Below is a small trained network, with its code and all its weights. Each question gives an input and a target symbol and asks what happens when units are switched off, that is, made to give their printed mean instead of their output.

import numpy as np


def w(rows, s, z=0):
    codes = np.array(rows[::2]) - 128.0
    scale = np.full(codes.shape[1], s)
    scale[-1] = z or s
    return codes * scale


def norm(h):
    return h / np.sqrt((h * h).mean(-1, keepdims=True) + 1e-5)


def f(y):
    return y / 2 * (1 + np.tanh(0.7978845608 * (y + 0.044715 * y**3)))


def softmax(a):
    e = np.exp(a - a.max(-1, keepdims=True))
    return e / e.sum(-1, keepdims=True)


def log_softmax(a):
    a = a - a.max(-1, keepdims=True)
    return a - np.log(np.exp(a).sum(-1, keepdims=True))


def net(x, mask):
    ids = ['ΛΞβγδεζθμτφ'.index(c) for c in x.split()]
    T = len(ids)
    res = E[ids] + P[:T]
    u = 0
    for l in range(2):
        r = norm(res)
        for j in range(3):
            rows = slice(2 * j, 2 * j + 2)
            q, k, v = (r @ M[l][rows].T for M in (Q, K, V))
            z = softmax(np.where(np.tri(T) > 0, q @ k.T / 2**0.5, -1e9)) @ v
            o = O[l][rows]
            res = res + np.where(mask[u + j], z, o[:, -1]) @ o[:, :-1]
        u += 3
        y = f(norm(res) @ A[l][:, :-1].T + A[l][:, -1])
        res = res + np.where(mask[u : u + 8], y, B[l][:, -1]) @ B[l][:, :-1]
        u += 8
    return log_softmax(norm(res)[-1] @ U[:, :-1].T + U[:, -1])


Q, K, V, O, A, B = {}, {}, {}, {}, {}, {}
E = w([
[128,49,136,103,129,111],'Λ',
[41,159,126,177,163,208],'Ξ',
[172,169,133,179,13,106],'β',
[135,50,163,63,129,146],'γ',
[153,36,123,99,126,149],'δ',
[96,192,157,97,106,56],'ε',
[139,125,51,155,200,186],'ζ',
[105,42,164,110,96,148],'θ',
[118,45,124,143,85,130],'μ',
[139,4,147,104,97,144],'τ',
[156,151,100,46,191,116],'φ',
],0.012)
P = w([
[58,61,98,141,173,66],'0',
[225,87,239,75,105,168],'1',
[51,85,34,59,95,122],'2',
[211,128,216,58,129,194],'3',
[70,128,16,55,59,145],'4',
[199,160,194,78,129,193],'5',
[87,178,22,38,75,167],'6',
[176,203,183,102,126,191],'7',
[77,125,9,18,75,131],'8',
],0.011)
Q[0] = w([
[133,138,238,148,150,204],'L0H1',
[151,209,196,155,172,121],'L0H1',
[171,144,207,75,69,231],'L0H2',
[122,153,211,110,172,236],'L0H2',
[158,97,215,184,214,199],'L0H3',
[218,113,248,59,106,214],'L0H3',
],0.011)
K[0] = w([
[131,165,82,84,98,170],'L0H1',
[202,137,161,110,84,178],'L0H1',
[152,243,90,134,103,143],'L0H2',
[125,234,114,110,166,165],'L0H2',
[121,183,113,124,145,204],'L0H3',
[149,254,91,134,124,134],'L0H3',
],0.016)
V[0] = w([
[99,164,182,126,210,77],'L0H1',
[207,150,140,59,89,171],'L0H1',
[156,142,105,22,180,50],'L0H2',
[27,167,183,122,96,254],'L0H2',
[219,61,69,99,173,149],'L0H3',
[137,160,59,204,182,173],'L0H3',
],0.0091)
O[0] = w([
[95,182,106,61,139,108,70],'L0H1',
[158,76,220,65,61,220,74],'L0H1',
[41,231,178,92,94,139,134],'L0H2',
[109,30,28,72,183,32,123],'L0H2',
[193,255,201,139,175,198,187],'L0H3',
[184,114,88,222,155,224,2],'L0H3',
],0.0069,0.0044)
A[0] = w([
[125,161,120,157,38,122,143],'L0N1',
[193,149,139,79,141,73,116],'L0N2',
[109,134,114,138,100,147,46],'L0N3',
[151,88,187,92,82,93,3],'L0N4',
[219,126,188,124,110,158,206],'L0N5',
[192,137,142,191,151,197,24],'L0N6',
[107,186,101,81,165,187,123],'L0N7',
[249,49,117,168,90,160,81],'L0N8',
],0.015,0.0047)
B[0] = w([
[122,91,115,102,136,133,191],'L0N1',
[80,99,100,153,149,158,160],'L0N2',
[118,130,103,130,179,84,122],'L0N3',
[3,94,141,93,96,123,188],'L0N4',
[107,98,110,93,207,159,255],'L0N5',
[167,174,178,134,93,176,157],'L0N6',
[138,97,127,127,76,112,194],'L0N7',
[116,110,146,117,108,191,236],'L0N8',
],0.019,0.0096)
Q[1] = w([
[170,148,185,113,200,170],'L1H1',
[140,56,249,114,181,189],'L1H1',
[180,186,16,107,45,55],'L1H2',
[227,127,238,160,153,131],'L1H2',
[69,76,165,148,192,143],'L1H3',
[124,84,217,135,198,83],'L1H3',
],0.012)
K[1] = w([
[211,135,75,64,150,167],'L1H1',
[97,123,56,6,134,214],'L1H1',
[140,182,114,254,159,31],'L1H2',
[177,170,29,35,142,171],'L1H2',
[196,129,81,147,49,58],'L1H3',
[98,205,47,145,110,102],'L1H3',
],0.009)
V[1] = w([
[136,60,246,204,137,50],'L1H1',
[139,203,82,236,44,172],'L1H1',
[98,223,153,133,151,113],'L1H2',
[126,114,225,64,13,154],'L1H2',
[124,132,56,154,123,159],'L1H3',
[143,98,127,79,158,170],'L1H3',
],0.011)
O[1] = w([
[192,103,204,162,134,247,151],'L1H1',
[26,97,77,53,127,221,24],'L1H1',
[46,115,238,102,138,120,103],'L1H2',
[168,115,135,43,58,122,254],'L1H2',
[120,153,162,109,81,121,134],'L1H3',
[121,119,190,159,173,124,187],'L1H3',
],0.013,0.0054)
A[1] = w([
[228,111,89,117,134,183,69],'L1N1',
[227,124,196,78,73,85,98],'L1N2',
[185,199,132,192,169,112,181],'L1N3',
[189,72,4,160,65,140,1],'L1N4',
[114,164,150,40,103,82,168],'L1N5',
[162,96,81,114,106,141,106],'L1N6',
[36,103,135,65,125,64,30],'L1N7',
[94,109,187,64,86,149,93],'L1N8',
],0.016,0.008)
B[1] = w([
[129,146,147,170,32,111,176],'L1N1',
[107,185,72,86,174,191,181],'L1N2',
[169,76,139,49,98,93,160],'L1N3',
[174,108,39,172,75,127,172],'L1N4',
[199,92,89,110,170,130,213],'L1N5',
[142,81,151,149,96,136,159],'L1N6',
[159,248,156,200,94,175,197],'L1N7',
[107,77,118,118,102,63,247],'L1N8',
],0.016,0.014)
U = w([
[44,146,234,173,95,91,154],'Λ',
[57,127,88,144,184,42,192],'Ξ',
[133,113,50,189,78,135,118],'β',
[148,156,56,67,204,136,115],'γ',
[69,33,135,61,98,144,24],'δ',
[108,224,169,177,149,102,253],'ε',
[4,180,93,135,130,164,174],'ζ',
[188,118,206,130,160,50,131],'θ',
[105,102,136,187,211,166,170],'μ',
[159,180,211,120,97,220,65],'τ',
[101,207,148,56,39,58,52],'φ',
],0.012,0.0054)

Each question gives the input, a string of symbols that net reads in full, and the target symbol t.
The units are the heads (2 rows each of Q, K, V and O) and the neurons (one row each of A and B). Each row of codes is followed by its name. A weight is (code - 128) times the scale printed after its matrix; where a second scale follows, it is the last column's (O, A, B and U).
mask holds one flag per unit, layer by layer, with each layer's heads first. A switched-off unit (its flag False) gives its mean, the last column of its rows in O or B, instead of its output. The means were averaged over made-up inputs and are rounded, as every weight is.
A unit's drop is (log p(t) with every unit on - log p(t) with that unit switched off) / (log p(t) with every unit on - log p(t) with every unit switched off).
The circuit of an input: a set's keep is (log p(t) with only the set's units on - log p(t) with every unit switched off) / (log p(t) with every unit on - log p(t) with every unit switched off). Starting from the 12 units with the biggest drops (on a tie, the unit counted first), units are removed one at a time, each time the one whose removal leaves the highest keep (on an exact tie, the one counted first), for as long as the keep stays at least 0.8.
circuit, biggest first: the units of the circuit, biggest drop first
most important unit: the unit with the biggest drop
k most important neurons: the k neurons with the biggest drops, biggest first
k most important neurons of layer l: the k neurons of layer l with the biggest drops, biggest first
which heads matter: for each layer, one digit per head in row order, 1 if its drop is at least 0.15 and else 0, layers parted by /
input ζ β Ξ δ φ, target ζ: which heads matter	101 / 100
input Λ μ β θ β ε θ θ θ, target Λ: which heads matter	110 / 110
input β ζ β ζ ε ζ γ θ, target τ: circuit, biggest first	L0H3
input β Ξ β γ θ ζ Ξ β θ, target β: which heads matter	000 / 010
input φ β φ Ξ β, target φ: 2 most important neurons	L0N5, L1N7
input β μ θ β μ, target β: circuit, biggest first	L1H2, L0H1, L1N4
input φ θ ε β ζ, target φ: circuit, biggest first	L1H2, L0H2, L1N7, L1H1
input β γ Λ Ξ β δ Λ, target β: 2 most important neurons of layer 0	L0N5, L0N1
input θ φ Λ, target θ: circuit, biggest first	L1H1, L0N8
input θ θ δ, target θ: which heads matter	100 / 110
input Λ μ φ ζ δ, target Λ: 3 most important neurons	L0N5, L0N8, L0N4
input φ ε θ δ θ, target φ: circuit, biggest first	L0H2, L1N7, L1H2, L1H1
input β Ξ β μ μ ε, target φ: which heads matter	101 / 000
input γ θ Ξ θ β φ, target γ: which heads matter	010 / 100
input ε β ε β ζ, target ε: most important unit	L0H1
input β φ ζ, target β: 2 most important neurons	L0N5, L0N1
input τ φ β β β, target τ: which heads matter	110 / 100
input γ β β φ ε, target γ: 4 most important neurons	L1N2, L0N1, L0N4, L1N5
input ζ β Ξ, target ζ: 2 most important neurons of layer 0	L0N5, L0N6
input Λ β θ β φ, target Λ: 2 most important neurons	L0N8, L0N5
input β β β ε β β τ ζ, target τ: which heads matter	101 / 000
input Ξ β ζ ζ θ τ ε, target Ξ: most important unit	L1H2
